The symbols move the items like this.
Q584: ^>Q730, &>Q173, ~>Q492, +>Q763
Q70: ^>Q495, &>Q972, ~>Q138, +>Q878
Q118: ^>Q695, &>Q219, ~>Q770, +>Q803
Q179: ^>Q941, &>Q648, ~>Q347, +>Q181
Q223: ^>Q972, &>Q91, ~>Q642, +>Q899
Q858: ^>Q563, &>Q309, ~>Q957, +>Q852
Q852: ^>Q957, &>Q614, ~>Q199, +>Q86
Q74: ^>Q402, &>Q911, ~>Q30, +>Q608
Q52: ^>Q279, &>Q556, ~>Q280, +>Q299
Q361: ^>Q779, &>Q499, ~>Q998, +>Q491
Q219: ^>Q118, &>Q658, ~>Q803, +>Q840
Q921: ^>Q173, &>Q106, ~>Q659, +>Q416
Q492: ^>Q307, &>Q763, ~>Q509, +>Q83
Q199: ^>Q112, &>Q86, ~>Q634, +>Q654
Q307: ^>Q106, &>Q492, ~>Q688, +>Q509
Q151: ^>Q185, &>Q844, ~>Q469, +>Q941
Q878: ^>Q138, &>Q642, ~>Q870, +>Q402
Q398: ^>Q844, &>Q496, ~>Q179, +>Q648
Q420: ^>Q263, &>Q112, ~>Q253, +>Q75
Q802: ^>Q854, &>Q856, ~>Q935, +>Q709
Q309: ^>Q858, &>Q550, ~>Q852, +>Q614
Q509: ^>Q688, &>Q83, ~>Q223, +>Q91
Q911: ^>Q74, &>Q854, ~>Q608, +>Q242
Q709: ^>Q935, &>Q779, ~>Q346, +>Q917
Q253: ^>Q384, &>Q75, ~>Q151, +>Q844
Q614: ^>Q852, &>Q263, ~>Q86, +>Q384
Q75: ^>Q253, &>Q634, ~>Q844, +>Q398
Q380: ^>Q360, &>Q386, ~>Q337, +>Q655
Q279: ^>Q648, &>Q52, ~>Q528, +>Q280
Q333: ^>Q282, &>Q400, ~>Q118, +>Q219
Q844: ^>Q151, &>Q398, ~>Q941, +>Q179
Q550: ^>Q309, &>Q363, ~>Q614, +>Q263
Q642: ^>Q878, &>Q899, ~>Q402, +>Q74
Q870: ^>Q684, &>Q402, ~>Q802, +>Q856
Q138: ^>Q460, &>Q878, ~>Q684, +>Q870
Q763: ^>Q492, &>Q659, ~>Q83, +>Q495
Q432: ^>Q840, &>Q408, ~>Q921, +>Q106
Q889: ^>Q299, &>Q446, ~>Q65, +>Q490
Q957: ^>Q80, &>Q852, ~>Q112, +>Q199
Q840: ^>Q803, &>Q432, ~>Q173, +>Q921
Q91: ^>Q223, &>Q460, ~>Q899, +>Q635
Q648: ^>Q179, &>Q279, ~>Q181, +>Q528
Q469: ^>Q316, &>Q941, ~>Q52, +>Q556
Q499: ^>Q361, &>Q741, ~>Q491, +>Q585
Q730: ^>Q408, &>Q584, ~>Q307, +>Q492
Q528: ^>Q181, &>Q280, ~>Q282, +>Q333
Q299: ^>Q280, &>Q889, ~>Q400, +>Q65
Q446: ^>Q889, &>Q282, ~>Q490, +>Q695
Q935: ^>Q242, &>Q709, ~>Q741, +>Q346
Q561: ^>Q658, &>Q485, ~>Q432, +>Q408
Q173: ^>Q584, &>Q921, ~>Q763, +>Q659
Q347: ^>Q556, &>Q181, ~>Q889, +>Q446
Q402: ^>Q870, &>Q74, ~>Q856, +>Q30
Q460: ^>Q91, &>Q138, ~>Q635, +>Q684
Q658: ^>Q219, &>Q561, ~>Q840, +>Q432
Q485: ^>Q561, &>Q770, ~>Q408, +>Q730
Q941: ^>Q469, &>Q179, ~>Q556, +>Q347
Q563: ^>Q655, &>Q858, ~>Q80, +>Q957
Q86: ^>Q199, &>Q384, ~>Q654, +>Q185
Q363: ^>Q550, &>Q80, ~>Q263, +>Q420
Q360: ^>Q742, &>Q380, ~>Q275, +>Q337
Q899: ^>Q642, &>Q635, ~>Q74, +>Q911
Q90: ^>Q368, &>Q415, ~>Q742, +>Q360
Q415: ^>Q90, &>Q378, ~>Q360, +>Q380
Q83: ^>Q509, &>Q495, ~>Q91, +>Q460
Q491: ^>Q998, &>Q585, ~>Q378, +>Q480
Q65: ^>Q400, &>Q490, ~>Q658, +>Q561
Q386: ^>Q380, &>Q934, ~>Q655, +>Q563
Q384: ^>Q86, &>Q253, ~>Q185, +>Q151
Q556: ^>Q52, &>Q347, ~>Q299, +>Q889
Q770: ^>Q485, &>Q803, ~>Q730, +>Q584
Q106: ^>Q921, &>Q307, ~>Q416, +>Q688
Q337: ^>Q275, &>Q655, ~>Q550, +>Q363
Q112: ^>Q420, &>Q199, ~>Q75, +>Q634
Q495: ^>Q83, &>Q70, ~>Q460, +>Q138
Q316: ^>Q496, &>Q469, ~>Q279, +>Q52
Q856: ^>Q802, &>Q30, ~>Q709, +>Q779
Q654: ^>Q634, &>Q185, ~>Q496, +>Q316
Q185: ^>Q654, &>Q151, ~>Q316, +>Q469
Q635: ^>Q899, &>Q684, ~>Q911, +>Q854
Q803: ^>Q770, &>Q840, ~>Q584, +>Q173
Q346: ^>Q741, &>Q917, ~>Q368, +>Q90
Q416: ^>Q659, &>Q688, ~>Q70, +>Q972
Q408: ^>Q432, &>Q730, ~>Q106, +>Q307
Q496: ^>Q398, &>Q316, ~>Q648, +>Q279
Q400: ^>Q333, &>Q65, ~>Q219, +>Q658
Q695: ^>Q490, &>Q118, ~>Q485, +>Q770
Q934: ^>Q386, &>Q574, ~>Q563, +>Q858
Q280: ^>Q528, &>Q299, ~>Q333, +>Q400
Q917: ^>Q346, &>Q998, ~>Q90, +>Q415
Q282: ^>Q446, &>Q333, ~>Q695, +>Q118
Q854: ^>Q911, &>Q802, ~>Q242, +>Q935
Q998: ^>Q917, &>Q491, ~>Q415, +>Q378
Q263: ^>Q614, &>Q420, ~>Q384, +>Q253
Q242: ^>Q608, &>Q935, ~>Q499, +>Q741
Q80: ^>Q363, &>Q957, ~>Q420, +>Q112
Q634: ^>Q75, &>Q654, ~>Q398, +>Q496
Q684: ^>Q635, &>Q870, ~>Q854, +>Q802
Q655: ^>Q337, &>Q563, ~>Q363, +>Q80
Q30: ^>Q856, &>Q608, ~>Q779, +>Q361
Q181: ^>Q347, &>Q528, ~>Q446, +>Q282
Q585: ^>Q491, &>Q368, ~>Q480, +>Q670
Q742: ^>Q670, &>Q360, ~>Q574, +>Q275
Q659: ^>Q763, &>Q416, ~>Q495, +>Q70
Q368: ^>Q585, &>Q90, ~>Q670, +>Q742
Q670: ^>Q480, &>Q742, ~>Q934, +>Q574
Q741: ^>Q499, &>Q346, ~>Q585, +>Q368
Q688: ^>Q416, &>Q509, ~>Q972, +>Q223
Q480: ^>Q378, &>Q670, ~>Q386, +>Q934
Q608: ^>Q30, &>Q242, ~>Q361, +>Q499
Q972: ^>Q70, &>Q223, ~>Q878, +>Q642
Q779: ^>Q709, &>Q361, ~>Q917, +>Q998
Q378: ^>Q415, &>Q480, ~>Q380, +>Q386
Q490: ^>Q65, &>Q695, ~>Q561, +>Q485
Q574: ^>Q934, &>Q275, ~>Q858, +>Q309
Q275: ^>Q574, &>Q337, ~>Q309, +>Q550

The rows follow the links: the fewer symbols apart two items are, the more alike their rows tend to be.

Each row is also shifted at random along 2 hidden directions that mean nothing.

Row, then item:
-353 111 -190 70 -225 -34 33 302 139 72 -49 -102 98 119 -97 72 36 -135 -35 298 143 73 38 -237 -12 -206 -278 278 12 -118; item Q654
38 -243 -239 -120 -92 -60 -65 111 -26 201 -51 -127 -31 43 -38 120 -38 -339 45 265 155 181 72 -47 127 -339 -194 198 -104 -136; item Q889
-514 -128 -144 192 -302 -283 -119 -119 -46 75 -49 0 76 -152 87 -40 67 -3 349 93 -29 252 188 23 52 -45 -155 25 62 93; item Q279
47 -38 245 -463 265 249 127 264 321 -400 157 4 -49 156 25 391 66 -2 -529 -200 3 -345 -14 113 -229 -316 656 -110 345 -419; item Q346
-979 -15 -232 -52 -146 -261 -89 106 188 -101 -121 111 269 -155 80 174 232 133 176 34 -58 -15 373 255 85 -486 53 -46 315 -121; item Q648
177 -277 164 97 -158 -255 -133 -358 -330 177 -87 -88 -341 -199 21 -73 -142 -78 479 -69 -37 290 -137 91 22 172 -117 32 -321 288; item Q485
532 -334 267 -162 314 171 10 -143 -212 -55 86 -161 -226 90 38 117 -187 -243 -257 -174 -92 22 -211 57 -49 18 306 -174 -92 44; item Q878
-246 84 -124 99 -348 -108 -57 41 290 -156 218 264 174 -82 66 -9 178 190 -8 -51 -106 147 144 -39 -120 57 102 48 350 -200; item Q614
62 -13 62 238 348 215 -95 -32 -342 141 27 -243 132 215 -28 -87 -199 -110 -325 -64 -222 -229 127 -74 207 239 -168 -261 -70 377; item Q635
760 -648 14 -691 -393 -204 -68 -173 290 -251 185 241 -565 -311 216 309 214 -243 327 -6 185 681 -50 432 -366 -521 676 270 237 -588; item Q556
-666 407 -6 601 -150 111 108 247 -10 58 29 -319 336 335 -96 -227 -229 79 -187 116 81 -198 -224 -676 61 417 -540 48 -177 304; item Q337
276 15 288 -315 231 136 335 -44 122 -191 21 48 -151 13 108 -49 2 111 -38 -223 207 -141 -391 124 -195 118 475 -170 -84 -255; item Q935
319 -494 -133 -182 -295 -167 -30 -123 11 50 82 -51 -225 -101 95 45 -38 -288 260 121 137 564 -122 48 -101 -179 141 174 -68 -283; item Q181
-500 494 -150 465 373 91 56 -75 -318 240 -106 -15 533 135 -38 -402 -103 345 -108 -111 -164 -435 174 -154 413 487 -471 -383 -114 427; item Q854
214 112 54 37 -12 153 -54 89 186 -233 184 227 106 0 62 19 42 207 -345 -154 -253 -141 118 -42 -103 250 185 -38 290 -1; item Q368
1343 -96 185 -271 -246 99 42 -223 299 -336 351 465 -361 -167 79 -83 114 137 -31 -236 -45 366 -259 60 -383 430 476 141 155 -276; item Q378
627 23 81 55 189 80 -154 -236 -316 301 -81 67 -182 -182 -143 -152 -75 -32 182 15 -141 17 -19 111 186 318 -279 80 -388 381; item Q659
934 -67 322 -235 -443 122 -131 87 377 -346 350 183 -559 -118 -93 290 96 13 -226 -42 -55 284 -202 -115 -539 150 301 491 151 -181; item Q309
-384 186 176 75 226 206 125 207 12 -173 54 -215 129 255 -24 71 -130 32 -416 -123 -61 -349 -94 -205 -24 67 111 -261 88 49; item Q741
182 -101 -59 -334 -280 -49 71 263 289 -126 46 3 -201 51 -48 156 116 -171 -80 215 292 238 -84 -100 -255 -328 147 406 135 -462; item Q634
-736 239 -138 275 -309 -156 -175 196 66 98 -56 3 121 -47 -158 89 62 67 56 243 -105 -164 247 -173 126 -65 -563 252 -10 238; item Q496
-734 -93 87 -356 548 31 233 83 -27 -124 -235 -111 190 64 118 197 37 17 -22 -195 69 -453 65 457 126 -560 455 -504 129 -204; item Q223
134 302 11 -4 264 110 147 -138 -69 -11 -86 152 201 -8 57 -264 -24 198 -18 -178 -93 -286 18 159 95 267 119 -229 5 53; item Q802
18 -193 269 -6 289 23 125 -214 -319 -12 -68 -259 -125 106 48 -36 -187 -33 58 -187 31 -91 -241 69 7 61 183 -248 -186 126; item Q91
71 -373 -32 -305 262 49 -35 -49 -124 82 -108 -211 -56 39 103 239 -36 -322 -12 54 -15 80 130 234 141 -454 291 -157 -7 -115; item Q730
-826 344 19 371 250 133 48 321 -1 -92 -29 -254 521 313 -75 -9 -120 137 -536 -75 -249 -533 119 -259 173 104 -173 -339 208 217; item Q917
-150 170 242 336 128 176 96 54 -118 -8 40 -318 50 250 -8 -131 -283 2 -288 -181 -11 -152 -320 -425 -39 362 -115 -157 -115 210; item Q499
-445 332 -51 -256 419 71 358 91 119 -143 -181 160 362 5 128 -85 177 311 -54 -216 86 -450 100 287 93 -118 385 -420 159 -224; item Q30
-171 220 13 169 108 180 -63 156 161 -135 147 80 274 108 -18 17 64 149 -408 -110 -253 -302 143 -69 55 189 24 -161 259 58; item Q585
1264 -418 136 -416 -282 4 -169 -60 10 81 91 76 -646 -112 -86 214 31 -408 89 228 175 614 -165 81 -249 -200 78 516 -223 -221; item Q446
-95 107 -1 -102 -121 101 303 190 242 -207 26 -42 88 181 66 -12 -4 94 -140 -11 234 10 -316 -159 -261 83 233 58 68 -352; item Q934
625 29 98 590 -697 -126 -219 -345 -35 73 348 131 -245 -150 -21 -355 -148 89 188 -32 -170 570 -205 -458 -243 919 -407 311 -122 394; item Q852
-4 291 -53 152 354 113 61 -79 -156 62 -67 131 251 60 0 -233 24 205 -169 -109 -167 -335 161 85 180 284 -64 -273 27 207; item Q911
-108 155 20 68 -288 2 -106 135 329 -220 195 168 7 -39 -63 110 128 196 -215 1 -185 -36 163 -107 -241 81 18 180 300 -26; item Q363
-326 86 -250 541 -434 -175 -55 -133 -1 67 143 40 249 -27 172 -349 -56 101 219 60 -36 248 8 -351 32 436 -320 14 65 118; item Q420
-916 294 -353 625 -288 -145 -28 49 27 92 1 41 513 51 123 -306 -26 235 103 86 -86 -3 181 -323 173 289 -410 -102 159 180; item Q263
686 -387 343 -161 220 151 21 -220 -264 -34 79 -206 -399 59 43 94 -187 -211 -89 -227 -45 144 -333 42 -144 153 377 -115 -206 28; item Q138
-358 -117 -281 -79 466 106 -103 177 -179 175 -235 -121 253 114 -26 156 20 -181 -154 169 -77 -286 352 223 361 -488 -103 -220 -4 -3; item Q921
-923 275 -208 108 -130 -10 -19 433 169 64 -172 -84 317 83 -153 166 79 22 -170 295 74 -254 224 -190 122 -394 -385 189 75 -24; item Q151

In each set, the symbols that take the first to the second take the third to the fourth, perhaps in another order. Give the fourth.
Answer with the item's name.
679 -495 144 -63 -70 -49 -110 -364 -371 189 77 -250 -408 -18 34 -8 -263 -442 182 0 -29 448 -188 -43 9 48 40 27 -278 164
to 25 132 80 -101 318 -8 37 -232 -153 127 -216 120 -53 -193 -35 -72 19 126 283 -86 -12 -173 0 317 183 17 -54 -131 -202 211
as -471 -318 -107 -55 249 -79 -36 -93 -264 135 -203 -212 126 47 105 87 -86 -182 124 5 32 -11 128 162 220 -376 77 -280 -23 79
to Q688

-695 359 -36 237 -71 77 97 408 218 -104 2 -195 301 254 -74 60 -31 80 -319 96 51 -274 -16 -382 -19 3 -167 22 131 -33
to -334 -15 -256 26 -341 -107 121 35 281 -177 113 226 225 -60 148 -63 184 136 93 55 51 147 108 29 -117 -97 196 4 318 -329
as -223 25 -210 90 -250 -103 163 192 129 55 -38 -115 160 124 53 -71 -8 -85 50 193 249 266 -143 -329 -56 -83 -120 153 4 -248
to Q941

84 -22 21 523 -548 -249 -301 -244 -143 179 101 -10 -244 -202 -92 -160 -127 38 343 75 -142 381 -41 -271 -3 433 -580 323 -198 480
to 109 -66 14 -52 -397 -174 -276 -33 216 9 75 168 -278 -290 -116 170 141 67 222 125 -92 196 104 117 -183 -103 -114 389 93 38
as -343 -262 -310 -131 -63 -100 -22 118 -20 145 -107 -164 145 31 60 161 37 -286 96 237 116 238 142 -15 151 -399 -16 69 24 -165
to Q528

77 122 9 -51 370 8 -35 -126 -221 211 -230 109 41 -140 -87 -92 33 75 173 60 -78 -275 177 262 335 -36 -170 -120 -166 234
to -388 137 -81 -400 508 55 79 95 37 2 -295 202 165 -194 -55 95 269 133 93 -76 -7 -516 278 600 193 -477 249 -240 128 -137
as -105 203 13 391 -411 -60 -165 -22 126 -130 179 162 61 -61 -41 -128 38 168 -46 18 -195 131 110 -221 -107 347 -168 185 221 109
to Q852

777 -240 395 -18 91 -1 19 -442 -360 30 17 -167 -495 -43 8 -165 -259 -163 272 -226 42 234 -453 -2 -159 397 184 -113 -356 285
to 708 97 230 218 40 57 181 -318 -207 88 91 29 -179 -7 52 -382 -212 145 150 -237 79 115 -466 -165 -117 765 4 -69 -342 261
as -483 52 -257 122 409 112 -85 121 -273 299 -287 -178 360 156 -117 -2 -55 -162 -161 177 -103 -388 382 82 497 -283 -381 -262 -30 232
to Q642

-164 -375 19 -82 201 -55 -10 -115 -254 82 -120 -211 -8 19 97 97 -96 -272 145 7 22 133 51 142 116 -306 146 -217 -22 -32
to 421 -250 -46 175 153 55 -174 -208 -461 352 -36 -254 -104 85 -53 -76 -263 -367 60 138 -107 189 -19 -112 241 190 -325 -36 -330 369
as 277 52 -68 7 343 66 -114 -88 -274 287 -162 60 30 -89 -115 -110 -71 -32 84 42 -128 -188 167 160 262 -30 -284 -55 -196 318
to Q509

254 -381 177 93 -48 -180 -121 -330 -277 183 27 -217 -273 -135 93 -71 -171 -200 400 -67 28 351 -114 67 12 79 -8 -31 -271 201
to 989 -224 106 -617 272 81 -130 -36 18 8 -68 267 -375 -261 -59 215 156 -173 23 -41 -27 24 76 520 -28 -312 311 129 -61 -167
as -420 58 85 409 386 197 10 8 -410 204 -87 -387 282 306 5 -102 -333 -115 -238 -102 -202 -310 30 -178 323 163 -269 -417 -129 492
to Q30

-625 -115 -381 286 -44 -176 -31 85 -275 286 -155 -301 350 206 73 -99 -136 -233 96 224 52 136 112 -246 260 -188 -455 -39 -151 108
to -355 -33 -314 476 -174 -122 -86 13 -371 438 -132 -309 219 189 -45 -231 -187 -264 191 271 58 229 54 -403 321 110 -696 107 -286 319
as -699 40 -336 -211 208 -30 -31 393 12 182 -291 -124 271 51 -117 254 118 -169 -112 313 29 -271 435 108 282 -698 -201 27 111 -179
to Q333

-231 -332 -165 -151 -223 -205 -68 -101 85 26 -4 0 -36 -147 160 83 108 -114 310 38 123 360 63 176 -58 -310 170 9 138 -272
to 482 -78 63 -63 -151 -76 -219 -108 -94 258 -67 119 -370 -236 -210 35 40 -74 278 169 -75 128 76 110 16 -23 -308 386 -253 210
as 972 -22 51 -244 -159 26 137 -159 331 -328 253 417 -226 -89 119 -77 186 150 -75 -188 29 263 -223 134 -345 282 479 76 229 -372
to Q858

-1305 245 -415 -23 -89 -114 95 341 402 -226 -20 195 678 21 116 125 326 324 -144 14 -45 -320 532 187 97 -498 183 -246 631 -329
to -1087 223 -406 197 -97 -90 151 398 128 91 -131 -151 509 258 81 -67 67 7 -37 251 238 -45 96 -249 151 -300 -279 -52 106 -249
as 348 -435 128 100 -52 -141 -147 -351 -368 183 36 -245 -324 -67 66 -83 -207 -254 344 -53 17 398 -207 -3 60 115 -56 -14 -335 257
to Q106

-264 286 -171 54 -30 41 254 53 175 -134 45 182 293 106 145 -212 88 255 -26 -64 142 -93 -76 -87 -47 203 169 -136 200 -230
to 521 19 4 454 -637 -158 -161 -281 69 -30 327 187 -170 -158 32 -314 -58 96 222 -1 -123 494 -160 -345 -196 729 -251 283 -47 229
as 131 -286 139 265 -131 -253 -168 -419 -401 279 -33 -190 -272 -135 51 -213 -196 -149 512 -45 -9 350 -178 -2 59 255 -245 -19 -327 425
to Q83

318 -13 242 -184 242 -33 18 -265 -173 66 -131 79 -277 -255 2 -111 -32 79 326 -141 52 -87 -119 350 37 84 181 -119 -219 154
to -317 8 -55 -539 628 286 94 325 183 -218 -118 70 318 92 40 400 203 -7 -517 -124 -171 -588 409 460 163 -641 482 -428 411 -322
as 453 -43 41 -260 375 240 -36 20 -11 -70 70 122 25 28 14 74 61 -26 -388 -111 -203 -239 183 265 53 -33 316 -156 138 -35
to Q779

57 222 162 176 -288 93 -66 191 226 -160 183 -21 -112 104 -111 75 -56 27 -270 77 -43 9 -75 -325 -197 211 -94 285 54 46
to 659 -138 -24 256 -599 -132 -23 -240 65 -87 282 167 -207 -146 118 -289 -36 54 274 5 56 646 -281 -316 -290 587 -104 293 12 9
as -147 77 36 -439 278 222 42 308 385 -481 103 194 161 27 44 413 243 134 -567 -181 -137 -394 245 262 -156 -409 613 -183 550 -436
to Q360

57 91 19 195 -410 -17 -220 58 258 -193 235 151 -60 -106 -41 11 115 161 -118 -8 -204 140 45 -195 -179 269 -69 210 179 86
to 500 -164 -30 -80 -534 -135 -39 -141 312 -219 302 335 -206 -218 180 -46 139 82 126 -48 69 450 -94 -9 -307 199 246 231 200 -252
as 611 51 292 -32 101 -13 252 -256 -42 -92 69 45 -245 4 92 -280 -90 114 125 -264 148 73 -469 -24 -184 469 224 -97 -179 3
to Q361

-729 161 -311 126 118 -48 -140 291 -112 329 -297 -114 295 41 -124 81 68 -146 -9 339 -37 -256 411 -5 368 -460 -531 33 -62 128
to -105 -278 -107 205 193 6 -111 -95 -460 325 -102 -350 67 118 -7 -62 -234 -303 78 85 -54 117 18 -92 328 -49 -257 -150 -226 257
as 344 167 12 59 -35 133 -28 -2 157 -196 199 242 99 23 43 -79 113 218 -287 -195 -166 -55 100 -2 -131 307 167 -105 232 -7
to Q858

-2 -119 -203 262 -145 -89 -132 18 -306 381 -124 -303 -22 170 -38 -129 -190 -328 109 315 90 322 52 -358 192 29 -576 207 -301 210
to -264 -171 36 -174 30 -166 -75 -139 -78 24 -148 60 -183 -229 4 158 105 16 412 -35 1 24 146 394 52 -375 157 -10 -28 6
as -783 46 -108 24 136 -198 -67 -67 -126 119 -262 -40 116 -145 -54 113 102 127 386 52 -46 -267 269 343 230 -363 -183 -109 10 196
to Q921

-935 459 -285 -150 640 192 231 241 138 -78 -264 185 686 53 62 -37 210 363 -250 -149 -115 -757 440 452 342 -376 228 -549 313 -171
to -376 286 114 255 260 62 300 -66 -172 31 -124 -196 232 199 57 -327 -235 171 -19 -159 130 -244 -283 -226 59 416 -86 -298 -182 178
as -474 20 -304 17 -218 -142 178 200 188 -83 -17 47 308 41 120 -84 117 30 78 159 249 174 11 -139 -68 -167 64 53 167 -370
to Q185

